Table B holds the same points as the rows below and some others, measured another way and shuffled. Each row below is followed by which row of B it is.
B:
0: [  31 -244  141 -191  -19  213  -96  -51  114 -178  -77   29 -239 -160
 -135  102   58 -114  427   81  110   93   -5   -7  -55]
1: [ -47  230 -137   99 -113   -1  107   99   10  -11  -86   -3  -77  157
   44  111   42  100  -99  -32   50   14   64  148  -50]
2: [ -76   24 -118   78 -280    9   45   68 -134  -97 -183  -16 -304    9
  -64   70 -279  307  124    7  -41   20  247  134 -131]
3: [ -21  264 -192  172  -21 -102  239  -28  -22  -77  -34 -143  -81  183
  -54  116    7   77 -126  113  179  -81   28  104   47]
4: [  -2  195  -83  142  -76   -2  140   62  -25  -61 -126  -40 -116  131
    5  120  -43   96  -60   20   91   14   81  140  -86]
5: [-283  144 -359 -286 -376  -61  172   73  221  -53  142 -168  -10   17
  107   98  434  187  103  116  220  -72  179  140  515]
6: [  41  219 -156  239 -173 -198  244  -14 -263    5  -33  -19 -125  109
   58  -88 -244  292 -218   21  -73  -74  204  161  -34]
7: [-120  -58 -192 -155 -296 -236  116  -46  -81    2  254    2   37  -81
  170 -202  168  256  -65   33  -84 -109  186  103  312]
8: [ -15 -104   47  -21  160   44   -5  -47  146 -235  -21 -110  -47   33
 -129  175  161 -152  131  143  220   -4 -100   -5  -59]
9: [ -59  -73   11 -199  -99   13  -76   65  111   19  157  142  111  -27
  199  -51  374  -41  -11 -104  -62   37  -20   83   82]
10: [ -22 -110  -15  -25   99  -43 -153  -19   21    9  159  187   83   95
   62  -45  208 -116 -136 -155 -169  -32 -199  -11 -126]
11: [ -55  -59   23 -200 -168  -33  -10   84   85   15  165  115  132  -68
  254  -85  359   35  -21  -70  -41   39   79  133  139]
12: [  10  -49   28  -32  108   -8  -98    1   57    4  132  157   97   90
   88  -22  253 -143 -116 -125  -84   -5 -178   20  -93]
13: [ 103   62   85  173   64  -53   96    4  -89  -83  -58   12  -22   73
   39   21  -45   18 -116   28   35   18   35  102 -181]
14: [ -49  240 -121  -40  -64  291   16   96  215  -26 -210   13 -258  145
 -119  312  134 -121  219  -46  185  103  -88   83  -47]
15: [ 106  -16   81   43 -161   79  -49   39 -173   71  -85  243 -202  -39
   75  -86 -184  108   49 -171 -233   99   97  108 -224]
16: [ 168 -314  281 -200   39   -3 -189  -68  -67  100  263  374  118 -184
  243 -305  243 -153   -7 -208 -318   70 -111    5  -94]
17: [-229  -45 -270 -186  -92  -30  -82   -4  171  -59  175    7   -8   94
  -24   77  333  -12   32  -39   12  -90 -121   -8  180]
18: [-216 -212 -105 -362 -338   91 -156   97  145  -64   73   83 -111 -145
   72   22  250  134  294  -63  -50   44  135   81  176]
19: [ -74 -258    5 -236  -48  164 -272  -14  112  -43   64  202 -141  -61
  -49   27  168 -108  253 -146 -145   50 -134  -40  -88]
20: [ -62  -78  -10 -140   95   13 -129    8  163  -10  186  135  146   80
   99   16  421 -191  -77 -110  -38  -12 -213    9   12]
21: [ -43   59 -198  140 -310 -162  179  -42 -273  -74  -76  -63 -296   -4
  -60  -61 -373  402   12   76  -75  -71  296  127   -2]
22: [ -14 -272  119 -368 -253  128 -171   38   61   41  135  250  -65 -244
  177 -143  254   11  280 -130 -172  106   88   66   99]
23: [   8 -171   60  -84  136   12 -208  -26   57   16  176  241  100   57
   72  -62  264 -194  -87 -188 -190    3 -244  -30 -143]
24: [  18  319 -208  206 -148 -177  315  -19 -144    4  -27  -98  -91  158
   44    2 -104  219 -209   81   78  -86  154  159   80]
25: [ 166  -14  169  -12  197   45  -93  -27   25  111  149  291  138   67
  164  -98  276 -269 -167 -203 -162   55 -253   23 -170]
26: [-149  145 -340   69 -213  -69   90  -19  -74  -41  -32  -44 -246  143
 -113   77 -124  224   -7   -7  -25  -92   71   63   47]
27: [-109  262 -264  101 -271  -50  225   62  -49  -62 -130 -130 -220  122
  -38  130 -105  274    4   78  127  -34  212  164   83]
28: [ 105  276   30  170    3   63  135   89  -16   34 -133   75  -44  156
   89   91   23  -21 -134  -66   49   82   11  159 -166]
29: [ 247 -159  363 -144  -24 -110   10   -1 -107  150  291  332  306 -203
  474 -389  338  -79 -185 -149 -248   92   55  143   18]
30: [-210 -133 -276  -61 -205    9 -162  -13  -45  -85  -17   66 -299   58
 -174   72 -133  180  153  -98 -161  -62   14  -11  -71]
31: [-165 -157 -241 -128  -81 -109  -88 -103    2  -60  201   34  -86   40
  -84  -40  118   55   21  -27 -106 -138  -92  -53  115]
32: [  76  -93  139 -260   89  115 -112  -14  193   81  224  243  155  -49
  190  -70  525 -305   33 -142  -49   71 -210   24   82]
33: [  37  142 -134  181  -82 -211  162  -49 -210   34   79   48  -29  115
   73 -124 -107  179 -266  -29 -122  -91   66  105  -25]
34: [ 161 -128  256   42  275  -43   53  -88   50 -174   67  -26  129  -18
   38   11  208 -216  -32  134  156   14 -102   23 -113]
35: [ -57  110 -122  106 -274    0   60  106 -134  -30 -160   34 -235   55
   17   53 -223  288   12  -54  -74   34  223  160 -122]
36: [-101  103 -243   68 -269  -81  180  -18 -111 -107  -94 -133 -278   40
  -97   61 -206  300   85  116   72  -66  232  117   71]
37: [  86  -89  133  -90  -35  184  -26   -9   54  -87  -96   75 -205  -91
  -54   71   15  -76  268   18   58  106   11   48  -98]
38: [  21  -31   -7   67  170 -103  120 -123   48 -198   61 -151   10   66
  -93   82  130 -100  -21  194  215  -85  -80    4   17]
39: [-127 -148 -105 -143    9  -30 -162  -13  104  -42  178  107   45   65
   19    6  285  -73  -22  -99  -94  -55 -157  -26   13]
40: [ -74  325 -251  138 -128  -36  191   66    6   -3  -80  -68 -108  221
   -4  143   21  128 -143    0   99  -36   55  136   29]
41: [-349   59 -340 -370 -280  100   -2  119  386 -111   82 -142  -49   44
   -2  254  546   30  248   68  270  -30   29   79  415]
42: [   6  220  -85  150 -150  -25  129  102  -94    6 -118   29  -98  123
   81   46  -79  175 -124  -53  -13   32  138  172 -107]
43: [  90  246   20   28  -18  167   72   80   75   74  -93  125  -76  120
   78  107  149 -112  -10 -111   45  107  -64  125  -91]
44: [ 136 -569  406 -330   13  111 -102 -145   56 -270   65   10 -120 -429
  -30  -85  121 -121  548  225  115  106  106  -22   28]
45: [  15 -170  130 -333 -147   94 -100   37  123   48  170  214   54 -174
  225 -114  389  -81  161 -109  -84  100   17   80  131]
46: [  63  365 -185  219  268 -199  194  -84   26   98  216   38  232  365
   92   -6  327 -200 -519  -70   34 -143 -314   34   31]
47: [ -13 -226   51 -151  100   74 -255  -37   80    4  163  254   26   17
   24  -40  245 -197   28 -196 -191   13 -250  -54 -133]
48: [ -40  -62    4 -142  172   64 -174    4  215   12  186  179  153  111
   70   52  469 -294  -71 -155  -38    6 -319  -26  -33]
49: [ -41 -219  -65  -40  106 -131   70 -216   22 -280  103 -203 -116  -42
 -215   50   42  -34  161  272  200 -138  -47  -68  108]
50: [  98  314 -139  287  -89 -231  297  -30 -252   72   27    9  -23  174
  107 -114 -150  209 -360   -6  -66  -80  116  161  -22]
51: [  88   -9  195 -229 -172  -50  105   90   62   89  209  155  250 -166
  436 -209  465    1  -65  -44  -11   96  161  203  214]
52: [ 119 -188  209  -79   28  134  -59  -54    7 -118  -50   89 -155 -134
  -40   10    3  -91  259   32   21   93   11   23 -137]
53: [ -67  -51 -131  -36  107 -131  -56  -89   47   -6  248   89  116  132
   27  -51  288 -114 -183  -76  -83 -110 -218  -29   48]
54: [  36   64   -1  115  -41  -99  164   -7  -68 -119  -44  -85  -47   29
   24   26  -32  107  -51  113  103  -16  129  122  -36]
55: [  69  -77   26   64  187 -178  175 -181   -3 -202  132 -168   49   12
  -65  -13  116  -78  -52  247  202 -113  -49    0   75]
56: [ -81  271 -286  128 -267 -105  253   21 -102  -37  -82 -113 -202  127
  -25   73 -133  291  -56   77   79  -64  209  157  104]
57: [ 126 -498  307 -198    2  133 -182 -131  -54 -198   -1  122 -243 -308
 -108  -89 -100  -60  449   68  -69   88   49  -51 -161]
58: [  37 -170   97 -159  143   91 -217  -38  115   37  179  270   69   15
   73  -51  334 -271    8 -193 -158   39 -280  -42 -100]
59: [ 158 -258  270   12   93  -25  -25  -80 -102 -144   13   69  -48 -138
   24  -90  -53  -42   90   69  -36   48   39   37 -194]
60: [   5   92 -140  139  -63 -156  209  -92 -126 -105    4 -115 -125   69
  -60   -5 -117  155  -60  135   79  -94  101   75   39]
61: [ 221 -217  334  -94  296  132  -54 -137  117 -130   66   90   12 -110
  -25    4  232 -368  181   73  118   78 -204  -43 -122]
62: [-294   76 -204 -562 -378  311   -8  195  534  -67   12  -88  -71  -89
   90  305  713  -63  480   56  371  117   89  139  510]
63: [-247  467 -453    8 -187   89  252  108  269 -102 -153 -269 -187  291
 -137  406  229   72   62  129  408  -52   28  136  259]
64: [  47 -128   78 -146  109  139 -199  -31  100   47  125  263   -9   15
   34  -17  265 -256   63 -194 -148   56 -260  -34 -116]
65: [-107 -180 -121  -64  -13  -32   21 -132   43 -271    1 -179 -220  -33
 -245  124  -25   46  254  210  176  -91   16  -38   64]
66: [ 306  208  242  286   59  -56  153   41 -248  141  -38  241   76   79
  266 -176 -104    5 -341 -153 -184   95   50  192 -303]
67: [-207 -100 -206 -240 -316  -77   -7   35   55  -46  152    5  -36  -68
  101  -38  228  196   97    0  -29  -53  146   90  258]
68: [-172  120 -317  -14  -30  -33   12  -36   97  -46   73  -31  -98  203
 -117  135  163   -7  -47  -27   39 -111 -142   -1   84]
69: [  22  249 -176  187  102 -174  140  -55  -53   70  140   53   96  263
   64  -32  138  -38 -377  -70  -48 -113 -158   54  -13]
70: [-271  -12 -315 -310 -530 -127  157   37   54  -64  148 -127 -111 -139
  116  -51  210  372  195  128   90  -85  354  163  500]
71: [ 143  326 -114  324  -34 -293  308  -53 -286  112   83   55   59  190
  172 -178 -117  182 -470  -35 -112  -98   79  162  -42]

[-153 -379 -527  111  126   27  -88    8 -309 -659  463  594 -368   49
   96   17  318   50  223  -26   89  294  235  208 -144 -204] | 63
[-432 -199  244 -134  265   88  204 -428 -475  631 -460 -235  354 -355
  103 -160  192  422  -36 -347 -338  152 -224  345  -38   69] | 53
[-373  -17 -178  427   -6   50 -108 -205 -130   -2  -89  628 -164  -80
  -43  187   91  355  638 -201 -128  177 -401    6 -201   83] | 0
[  75  105  190  759 -519  309 -330  383  232  168  169  552  -68  273
   37  315 -118  191  736 -403 -233 -244 -464 -246 -291  239] | 44
[  21  -52 -151  204  110 -105 -103  -67 -161 -242  145  162 -189  145
  -62   75  103  -61 -153   17   33  177   32  121  138 -127] | 28
[  84  211   22  322  110 -272 -165  -81   53   44    4  -62 -256  128
 -184  212 -107 -196 -100  238  134  154  -99   10  115  -30] | 6
[ -41  -50   89  375   79 -238 -126  180   34  158  190    7 -206   66
  182  382 -303 -296  613  510   87  -44   19   92 -444  363] | 70
[ 131 -127  584  349   66  -49   61  165 -128  630 -157 -453  402  164
  247  223 -288 -170  -88   80 -299 -318  -94  277  -16  495] | 29
[ -24   46 -140  255   48 -111 -157  -62  -85 -189  105  217 -239  133
  -67  103   45  -70   44   61   47  172  -66    2   62  -96] | 4
[-111  335  102  460 -254   74 -292  -40  200  334  -94  270 -242  -25
 -228  188  -23  254  514 -255  -17  101 -487 -227 -192  -30] | 57
[-275  329 -173  337  224 -409 -158 -365   36   19 -186  207 -393  -42
 -207  273 -172  -96  406  434  176  295 -317 -134  -41   21] | 2
[-256  485  -25 -221  123 -307 -207 -395   40  305 -197 -326 -435 -266
 -231 -119   12  -80  172  296  268  437 -188 -304 -111 -393] | 30
[ -31 -123 -153  279   13   32  -99   -3 -180 -238  156  321 -118  160
    1   62  134   56   17 -151  -79  104  -58   95   72  -65] | 3
[-285  202   52 -153   81 -102 -101 -278 -136  332 -171 -213 -159 -215
  -22 -139   57   53  226   55   23  271 -174 -138 -162 -202] | 19
[-297 -202  -59  331  -92  316  -45 -153 -258  108  -82  558   79  -91
  -17   22  289  574  332 -647 -305  107 -362  166  -97   16] | 8
[  25  239 -154  341  -17 -208 -273    1  133 -149  165  207 -454  125
 -168  212  -76 -178  257  249  205  200 -113 -159  -75  -96] | 36
[   2  -22 -185   91  103 -162 -125  -43 -170 -311  195  100 -254  155
   28    6   48 -217  -57  197   86  176   99   -3   73 -157] | 40
[ 147  138    5  340 -174   -8 -240  142   52 -150  181  169 -201  283
  -36   89  -32 -146   49  -21  -14   16 -111 -190   68  -96] | 60
[-127 -269 -124  -10  -19   30  -94  213 -253 -221  362  161 -136   88
  410  -31   13 -208  500  198  -38    0  197  -15 -386   43] | 41
[  21 -129   50  329 -279  344 -141  149 -155  -44  112  390  111  203
  102  -34  187  233  116 -567 -315  -88 -222  -44   34  -37] | 38
[ -37  -75  230 -199  -51  112  -23   33 -299  225  -12 -319  186   53
  282 -269   74  -97 -104 -136 -219  -47   29  -67  -13 -112] | 20
[  18 -188  143  478 -300  392 -108  166 -152   92   49  423  220  193
   98   59  161  350  151 -677 -409 -170 -294   67   24  112] | 55
[ 207  224  -46  168  -26 -241 -253   87   76 -209  229 -100 -352  271
  -76   67  -79 -413 -132  317  188  121   70 -179  106 -197] | 42
[-159  114  286 -254   41  -33   14 -195 -286  371 -268 -443  232  -11
  219 -283  -11  -98 -128  -13 -232   12 -123 -174   90 -106] | 23
[-318  -98  -94 -175  197   -9   15 -325 -331  157 -113  -26  -79 -266
  -13 -165  263  241   10 -150  -38  333  -48  158  -62 -234] | 68
[ 165  269  218  426 -334   96 -287  184  144  134   32  103  -61  302
  -35   93 -107  -63  134 -204 -134 -129 -326 -327   64  -17] | 59
[ -14  404   -9  129  145 -419 -194 -202   80   47  -81 -197 -354   89
 -156  116 -190 -365   17  503  217  225 -120 -223   82 -122] | 15
[  30  -38  -85  346  124 -179 -100  -26 -113 -184  101  180 -151  198
  -14  186  -36 -147  -20  160    3   86  -21  117  103   66] | 24
[ 113   24  158  239  183 -205  -31  -76 -160   83  -78 -220   63  208
   -4  112 -103 -218 -391  146  -74    6  -33  135  290   77] | 71
[ 140  220  168  126   28 -185 -153   -5   -7  113    0 -296  -97  183
  -37   24 -103 -287 -232  180   29   41  -45 -104  159  -89] | 33
